Below is a small trained network, with its code and all its weights. Each question gives an input and a class and asks what happens when units are switched off, that is, made to give their printed mean instead of their output.

import numpy as np


def w(rows, s, z=0):
    codes = np.array(rows[::2]) - 128.0
    scale = np.full(codes.shape[1], s)
    scale[-1] = z or s
    return codes * scale


def norm(h):
    return h / np.sqrt((h * h).mean(-1, keepdims=True) + 1e-5)


def f(y):
    return np.maximum(y, 0)


def log_softmax(a):
    a = a - a.max(-1, keepdims=True)
    return a - np.log(np.exp(a).sum(-1, keepdims=True))


def net(x, mask):
    res = np.array(x, float).reshape(1, 7) / 4 @ E
    u = 0
    for l in range(2):
        y = f(norm(res) @ A[l][:, :-1].T + A[l][:, -1])
        res = res + np.where(mask[u : u + 6], y, B[l][:, -1]) @ B[l][:, :-1]
        u += 6
    return log_softmax(norm(res)[-1] @ U[:, :-1].T + U[:, -1])


A, B = {}, {}
E = w([
[145,109,141,130,136,152,105,126,142],'x0',
[134,174,73,166,105,159,2,122,84],'x1',
[131,89,139,117,106,170,106,139,155],'x2',
[108,136,112,116,104,115,145,122,141],'x3',
[117,116,134,144,140,138,113,77,150],'x4',
[130,250,172,103,153,158,130,161,157],'x5',
[204,138,167,15,82,135,126,68,63],'x6',
],0.0072)
A[0] = w([
[138,110,36,145,128,118,9,143,70,7],'0.n0',
[120,239,146,102,141,203,134,138,155,69],'0.n1',
[193,2,12,137,126,26,107,108,105,29],'0.n2',
[130,128,216,176,122,90,164,125,120,23],'0.n3',
[34,126,54,208,136,185,131,176,184,114],'0.n4',
[137,170,152,87,139,130,93,120,33,246],'0.n5',
],0.0068,0.002)
B[0] = w([
[51,142,78,111,144,155,149,105,175,229],'0.n0',
[33,118,209,216,125,159,154,126,89,222],'0.n1',
[68,152,255,171,81,170,142,156,84,251],'0.n2',
[149,105,143,64,167,133,157,190,244,156],'0.n3',
[201,103,104,158,135,114,151,97,62,253],'0.n4',
[133,133,113,117,87,119,146,91,146,232],'0.n5',
],0.0097,0.0055)
A[1] = w([
[135,108,53,203,209,59,126,207,150,158],'1.n0',
[84,188,2,117,117,163,53,70,103,114],'1.n1',
[122,216,234,178,164,98,113,139,147,7],'1.n2',
[146,40,186,68,192,61,176,130,196,82],'1.n3',
[93,183,96,181,146,157,72,117,106,52],'1.n4',
[191,175,158,60,55,121,138,31,151,11],'1.n5',
],0.008,0.0017)
B[1] = w([
[248,136,149,142,93,108,94,102,128,224],'1.n0',
[133,153,144,45,186,81,145,216,170,251],'1.n1',
[68,57,154,147,96,177,92,107,56,243],'1.n2',
[66,203,84,85,167,103,67,185,179,254],'1.n3',
[112,113,119,77,110,114,155,131,167,234],'1.n4',
[228,70,70,170,152,131,115,85,129,251],'1.n5',
],0.011,0.0048)
U = w([
[40,137,208,160,86,191,156,100,77,118],'0',
[83,192,100,57,167,105,126,179,200,2],'1',
[251,146,124,173,122,134,139,75,125,247],'2',
],0.013,0.00072)

Each question gives the input, the list of numbers given to net, and the class t.
The units are the neurons (one row each of A and B). Each row of codes is followed by its name. A weight is (code - 128) times the scale printed after its matrix; where a second scale follows, it is the last column's (A, B and U).
mask holds one flag per neuron, layer by layer. A switched-off neuron (its flag False) gives its mean, the last column of its row in B, instead of its output. The means were averaged over made-up inputs and are rounded, as every weight is.
A unit's drop is (log p(t) with every unit on - log p(t) with that unit switched off) / (log p(t) with every unit on - log p(t) with every unit switched off).
The circuit of an input: a set's keep is (log p(t) with only the set's units on - log p(t) with every unit switched off) / (log p(t) with every unit on - log p(t) with every unit switched off). Starting from all 12 units, units are removed one at a time, each time the one whose removal leaves the highest keep (on an exact tie, the one counted first), for as long as the keep stays at least 0.8.
circuit, biggest first: the units of the circuit, biggest drop first
k most important neurons: the k neurons with the biggest drops, biggest first
k most important neurons of layer l: the k neurons of layer l with the biggest drops, biggest first
drop when u is switched off: that unit's drop, to one decimal
input [-4,-8,7,4,1,-3,-6], class 1: circuit, biggest first -> 1.n3
input [3,-6,-2,-6,7,-5,-4], class 1: 3 most important neurons -> 1.n3, 0.n1, 0.n3
input [4,-5,1,5,6,5,6], class 2: 2 most important neurons -> 1.n5, 0.n2
input [5,-1,4,-6,-8,8,-8], class 0: 2 most important neurons -> 0.n1, 1.n2
input [8,0,1,3,4,0,1], class 2: 4 most important neurons -> 0.n1, 0.n0, 0.n2, 1.n5
input [-3,4,8,-2,5,-3,-1], class 1: 4 most important neurons -> 0.n0, 1.n1, 0.n1, 1.n2
input [2,7,-4,8,6,-6,-8], class 2: 3 most important neurons -> 0.n4, 1.n0, 1.n3
input [-1,-7,-7,5,-4,7,8], class 2: 3 most important neurons -> 1.n5, 0.n2, 1.n1
input [-2,5,7,1,6,4,3], class 1: 2 most important neurons -> 0.n2, 1.n1
input [-8,-1,-7,-8,-4,2,-4], class 2: 2 most important neurons -> 1.n0, 0.n2
input [7,5,6,-3,3,-4,-4], class 1: 3 most important neurons -> 0.n0, 0.n1, 1.n1
input [-2,8,-6,7,-3,-7,0], class 1: 3 most important neurons of layer 1 -> 1.n1, 1.n2, 1.n4
input [-4,-2,6,7,-5,6,-6], class 0: 2 most important neurons -> 0.n1, 1.n5
input [-6,6,1,5,1,-3,-2], class 1: most important neuron -> 0.n0
input [6,-2,2,-4,-3,-6,-7], class 2: 2 most important neurons of layer 0 -> 0.n4, 0.n1
input [-7,-5,7,3,7,1,6], class 2: 3 most important neurons of layer 1 -> 1.n5, 1.n1, 1.n4
input [-4,6,-7,6,0,-7,6], class 0: 3 most important neurons of layer 0 -> 0.n2, 0.n0, 0.n4
input [-1,-4,-7,-3,5,-3,-1], class 1: 3 most important neurons -> 0.n3, 1.n3, 0.n1
input [5,-6,2,-2,2,-5,1], class 1: 2 most important neurons of layer 0 -> 0.n1, 0.n3
input [-6,1,1,6,-4,2,-3], class 2: circuit, biggest first -> 0.n4
input [8,0,2,6,-2,-4,-7], class 2: 2 most important neurons of layer 0 -> 0.n4, 0.n1
input [0,0,4,-4,-1,-1,-2], class 2: 2 most important neurons of layer 0 -> 0.n4, 0.n1
input [-5,-8,0,0,8,-3,5], class 1: drop when 1.n3 is switched off -> 1.0
input [8,4,-6,5,-7,7,5], class 0: drop when 1.n2 is switched off -> 0.1
input [0,-4,2,5,0,6,-1], class 0: drop when 0.n0 is switched off -> 0.0
